Here is a tiny trained network, its code and every weight. The questions are about switching its units off for an input and a class, where a switched-off unit gives its printed mean instead of its output.

import numpy as np


def w(rows, s, z=0):
    codes = np.array(rows[::2]) - 128.0
    scale = np.full(codes.shape[1], s)
    scale[-1] = z or s
    return codes * scale


def f(y):
    return np.maximum(y, 0)


def log_softmax(a):
    a = a - a.max(-1, keepdims=True)
    return a - np.log(np.exp(a).sum(-1, keepdims=True))


def net(x, mask):
    res = np.array(x, float).reshape(1, 8) / 4 @ E
    y = f(res @ A[0][:, :-1].T + A[0][:, -1])
    res = res + np.where(mask, y, B[0][:, -1]) @ B[0][:, :-1]
    return log_softmax(res[-1] @ U[:, :-1].T + U[:, -1])


A, B = {}, {}
E = w([
[185,145,59,43,55],'x0',
[129,127,129,128,132],'x1',
[127,129,125,128,130],'x2',
[120,121,139,128,108],'x3',
[5,105,70,71,176],'x4',
[135,135,109,133,147],'x5',
[159,7,98,140,155],'x6',
[125,137,95,146,132],'x7',
],0.012)
A[0] = w([
[190,142,143,164,137,227],'neuron 0',
[135,71,124,172,93,165],'neuron 1',
[187,114,124,131,92,184],'neuron 2',
[144,76,148,150,155,153],'neuron 3',
[96,128,167,191,169,253],'neuron 4',
[165,135,93,61,96,173],'neuron 5',
[192,146,134,108,78,158],'neuron 6',
[123,135,164,249,151,199],'neuron 7',
[100,130,110,59,107,164],'neuron 8',
[155,225,164,180,87,192],'neuron 9',
[45,119,132,131,186,176],'neuron 10',
[95,63,109,102,111,153],'neuron 11',
[148,210,115,157,145,168],'neuron 12',
[87,236,141,90,131,251],'neuron 13',
[108,31,78,97,142,149],'neuron 14',
[163,121,95,142,144,116],'neuron 15',
[199,134,109,149,111,202],'neuron 16',
[124,164,141,117,135,181],'neuron 17',
[204,46,91,174,103,170],'neuron 18',
],0.015,0.0065)
B[0] = w([
[176,96,168,119,61,218],'neuron 0',
[185,81,138,94,149,189],'neuron 1',
[181,129,179,60,135,210],'neuron 2',
[144,17,100,119,108,192],'neuron 3',
[86,49,206,192,89,238],'neuron 4',
[157,218,77,60,134,225],'neuron 5',
[144,171,138,77,98,216],'neuron 6',
[151,37,176,120,74,244],'neuron 7',
[84,193,48,126,153,197],'neuron 8',
[146,181,212,159,40,226],'neuron 9',
[28,107,150,187,157,229],'neuron 10',
[131,153,109,160,217,192],'neuron 11',
[120,157,154,152,89,184],'neuron 12',
[46,164,82,193,1,237],'neuron 13',
[141,113,90,107,244,225],'neuron 14',
[141,123,129,86,140,157],'neuron 15',
[184,145,181,88,128,215],'neuron 16',
[95,158,141,138,66,165],'neuron 17',
[230,118,121,110,148,251],'neuron 18',
],0.0096,0.015)
U = w([
[146,141,188,189,75,169],'0',
[188,36,124,126,103,49],'1',
[157,231,156,106,91,70],'2',
[217,144,113,81,141,138],'3',
[39,144,151,182,120,251],'4',
[113,78,133,180,219,52],'5',
[101,201,11,135,93,149],'6',
[144,163,57,86,218,131],'7',
],0.011,0.0013)

Each question gives the input, the list of numbers given to net, and the class t.
The units are the neurons (one row each of A and B). Each row of codes is followed by its name. A weight is (code - 128) times the scale printed after its matrix; where a second scale follows, it is the last column's (A, B and U).
mask holds one flag per neuron, in row order. A switched-off neuron (its flag False) gives its mean, the last column of its row in B, instead of its output. The means were averaged over made-up inputs and are rounded, as every weight is.
A unit's drop is (log p(t) with every unit on - log p(t) with that unit switched off) / (log p(t) with every unit on - log p(t) with every unit switched off).
The circuit of an input: a set's keep is (log p(t) with only the set's units on - log p(t) with every unit switched off) / (log p(t) with every unit on - log p(t) with every unit switched off). Starting from the 12 units with the biggest drops (on a tie, the unit counted first), units are removed one at a time, each time the one whose removal leaves the highest keep (on an exact tie, the one counted first), for as long as the keep stays at least 0.8.
units of the circuit, in order: the units of the circuit, biggest drop first
most important unit: the unit with the biggest drop
top k neurons: the k neurons with the biggest drops, biggest first
drop when u is switched off: that unit's drop, to one decimal
input [1,7,-4,1,-3,7,3,7], class 3: most important unit -> neuron 4
input [1,-1,-5,-8,-6,-6,4,0], class 3: units of the circuit, in order -> neuron 4; neuron 18
input [1,-6,7,5,-4,-5,0,1], class 2: units of the circuit, in order -> neuron 4; neuron 3
input [1,6,5,1,0,-5,3,-8], class 3: units of the circuit, in order -> neuron 4; neuron 13
input [-5,-3,6,-1,-6,-7,1,3], class 1: top 2 neurons -> neuron 7; neuron 13
input [6,-5,-6,2,1,6,-5,3], class 6: top 2 neurons -> neuron 13; neuron 8
input [6,-3,1,2,1,4,-7,-1], class 6: top 2 neurons -> neuron 13; neuron 8
input [-7,1,6,5,4,-5,1,-7], class 5: top 2 neurons -> neuron 13; neuron 9
input [1,-4,1,4,7,-4,-1,-8], class 6: top 3 neurons -> neuron 4; neuron 8; neuron 7
input [-3,2,0,-7,-8,1,1,-2], class 1: top 2 neurons -> neuron 7; neuron 13
input [0,-8,5,6,2,5,-8,3], class 4: drop when neuron 5 is switched off -> 0.2
input [-3,7,-8,-6,1,-2,0,-5], class 4: drop when neuron 18 is switched off -> 0.3
input [-6,-6,1,8,2,-4,-5,3], class 4: drop when neuron 18 is switched off -> 0.1
input [-6,-8,-5,3,8,-1,2,-3], class 5: units of the circuit, in order -> neuron 14
